Below are the code and all the weights of a small trained network. Each question names an input and a class and asks about switching units off, where a switched-off unit gives its printed mean instead of its output.

import numpy as np


def w(rows, s, z=0):
    codes = np.array(rows[::2]) - 128.0
    scale = np.full(codes.shape[1], s)
    scale[-1] = z or s
    return codes * scale


def f(y):
    return y / 2 * (1 + np.tanh(0.7978845608 * (y + 0.044715 * y**3)))


def log_softmax(a):
    a = a - a.max(-1, keepdims=True)
    return a - np.log(np.exp(a).sum(-1, keepdims=True))


def net(x, mask):
    res = np.array(x, float).reshape(1, 8) / 4 @ E
    y = f(res @ A[0][:, :-1].T + A[0][:, -1])
    res = res + np.where(mask, y, B[0][:, -1]) @ B[0][:, :-1]
    return log_softmax(res[-1] @ U[:, :-1].T + U[:, -1])


A, B = {}, {}
E = w([
[179,91,182,167,81],'x0',
[186,106,3,41,151],'x1',
[145,58,125,44,3],'x2',
[91,230,69,146,111],'x3',
[163,197,79,112,17],'x4',
[14,107,59,133,98],'x5',
[101,166,87,135,88],'x6',
[115,198,240,57,129],'x7',
],0.0069)
A[0] = w([
[203,95,75,84,164,156],'neuron 1',
[32,160,99,90,131,207],'neuron 2',
[108,120,234,138,54,163],'neuron 3',
[192,193,54,168,52,150],'neuron 4',
[122,213,212,67,173,254],'neuron 5',
[113,180,79,56,113,179],'neuron 6',
[64,153,138,58,179,109],'neuron 7',
[127,133,67,108,53,72],'neuron 8',
[131,179,119,178,213,159],'neuron 9',
[111,161,208,171,216,173],'neuron 10',
[76,100,62,140,127,181],'neuron 11',
[22,122,77,165,144,171],'neuron 12',
[120,114,155,148,19,217],'neuron 13',
[190,59,124,46,126,154],'neuron 14',
[195,67,171,131,192,226],'neuron 15',
[132,137,192,169,155,179],'neuron 16',
[137,90,42,163,105,207],'neuron 17',
[183,167,59,77,120,212],'neuron 18',
[120,139,202,94,93,192],'neuron 19',
[120,154,10,179,104,198],'neuron 20',
[132,83,195,80,33,173],'neuron 21',
[137,207,171,38,58,186],'neuron 22',
[182,63,77,107,162,174],'neuron 23',
[81,138,63,168,95,150],'neuron 24',
[195,161,170,204,218,181],'neuron 25',
[202,167,77,80,88,168],'neuron 26',
[182,174,153,120,209,209],'neuron 27',
[121,115,197,177,190,170],'neuron 28',
],0.011,0.0045)
B[0] = w([
[136,44,121,97,104,188],'neuron 1',
[93,195,125,86,194,198],'neuron 2',
[46,87,207,173,131,218],'neuron 3',
[163,132,133,142,52,215],'neuron 4',
[159,113,155,128,186,247],'neuron 5',
[149,195,141,28,107,195],'neuron 6',
[140,113,126,134,174,162],'neuron 7',
[154,150,122,164,121,179],'neuron 8',
[141,171,115,153,161,200],'neuron 9',
[134,158,130,184,182,235],'neuron 10',
[78,169,68,122,114,183],'neuron 11',
[48,211,66,114,194,203],'neuron 12',
[84,147,173,168,85,205],'neuron 13',
[122,62,118,88,119,198],'neuron 14',
[124,48,92,207,199,218],'neuron 15',
[163,120,151,192,172,196],'neuron 16',
[99,139,93,152,58,198],'neuron 17',
[175,126,122,55,76,207],'neuron 18',
[117,109,254,142,168,195],'neuron 19',
[132,197,81,126,62,223],'neuron 20',
[80,92,207,128,119,210],'neuron 21',
[137,131,197,89,141,232],'neuron 22',
[83,68,34,75,80,185],'neuron 23',
[102,194,99,138,124,188],'neuron 24',
[192,117,91,209,189,227],'neuron 25',
[180,131,128,96,82,202],'neuron 26',
[195,104,119,137,167,204],'neuron 27',
[180,122,127,186,186,212],'neuron 28',
],0.0082,0.011)
U = w([
[105,27,71,76,107,97],'0',
[199,133,102,205,195,168],'1',
[61,108,226,131,123,181],'2',
[202,166,152,2,147,3],'3',
[171,182,84,118,29,73],'4',
[38,223,40,91,150,170],'5',
],0.009,0.0013)

Each question gives the input, the list of numbers given to net, and the class t.
The units are the neurons (one row each of A and B). Each row of codes is followed by its name. A weight is (code - 128) times the scale printed after its matrix; where a second scale follows, it is the last column's (A, B and U).
mask holds one flag per neuron, in row order. A switched-off neuron (its flag False) gives its mean, the last column of its row in B, instead of its output. The means were averaged over made-up inputs and are rounded, as every weight is.
A unit's drop is (log p(t) with every unit on - log p(t) with that unit switched off) / (log p(t) with every unit on - log p(t) with every unit switched off).
The circuit of an input: a set's keep is (log p(t) with only the set's units on - log p(t) with every unit switched off) / (log p(t) with every unit on - log p(t) with every unit switched off). Starting from the 12 units with the biggest drops (on a tie, the unit counted first), units are removed one at a time, each time the one whose removal leaves the highest keep (on an exact tie, the one counted first), for as long as the keep stays at least 0.8.
circuit, biggest first: the units of the circuit, biggest drop first
top k neurons: the k neurons with the biggest drops, biggest first
drop of u: that unit's drop, to one decimal
input [-1,5,1,-3,1,5,6,-3], class 5: circuit, biggest first : [neuron 11]
input [-3,-2,-3,1,-8,2,8,1], class 5: top 4 neurons : [neuron 12; neuron 2; neuron 15; neuron 19]
input [-2,-1,4,-4,5,0,-2,-1], class 2: circuit, biggest first : [neuron 21; neuron 13]
input [-8,1,3,0,7,1,-4,1], class 3: circuit, biggest first : [neuron 6; neuron 22]
input [-3,-5,-8,5,6,-1,2,-2], class 5: top 4 neurons : [neuron 12; neuron 20; neuron 15; neuron 24]
input [-3,-1,7,-5,1,0,2,-2], class 2: top 2 neurons : [neuron 21; neuron 13]
input [3,3,6,-5,4,-2,5,1], class 2: top 2 neurons : [neuron 21; neuron 13]
input [4,3,7,2,-2,-4,3,-7], class 0: top 3 neurons : [neuron 23; neuron 14; neuron 1]
input [-1,7,5,3,-3,7,-1,6], class 3: top 2 neurons : [neuron 6; neuron 18]
input [-6,8,-3,-7,-7,5,2,5], class 0: drop of neuron 14 : 0.2
input [0,-5,0,-2,-1,1,-7,3], class 1: drop of neuron 28 : 0.4
input [-5,4,-1,0,1,-3,-2,-1], class 3: drop of neuron 26 : 0.1
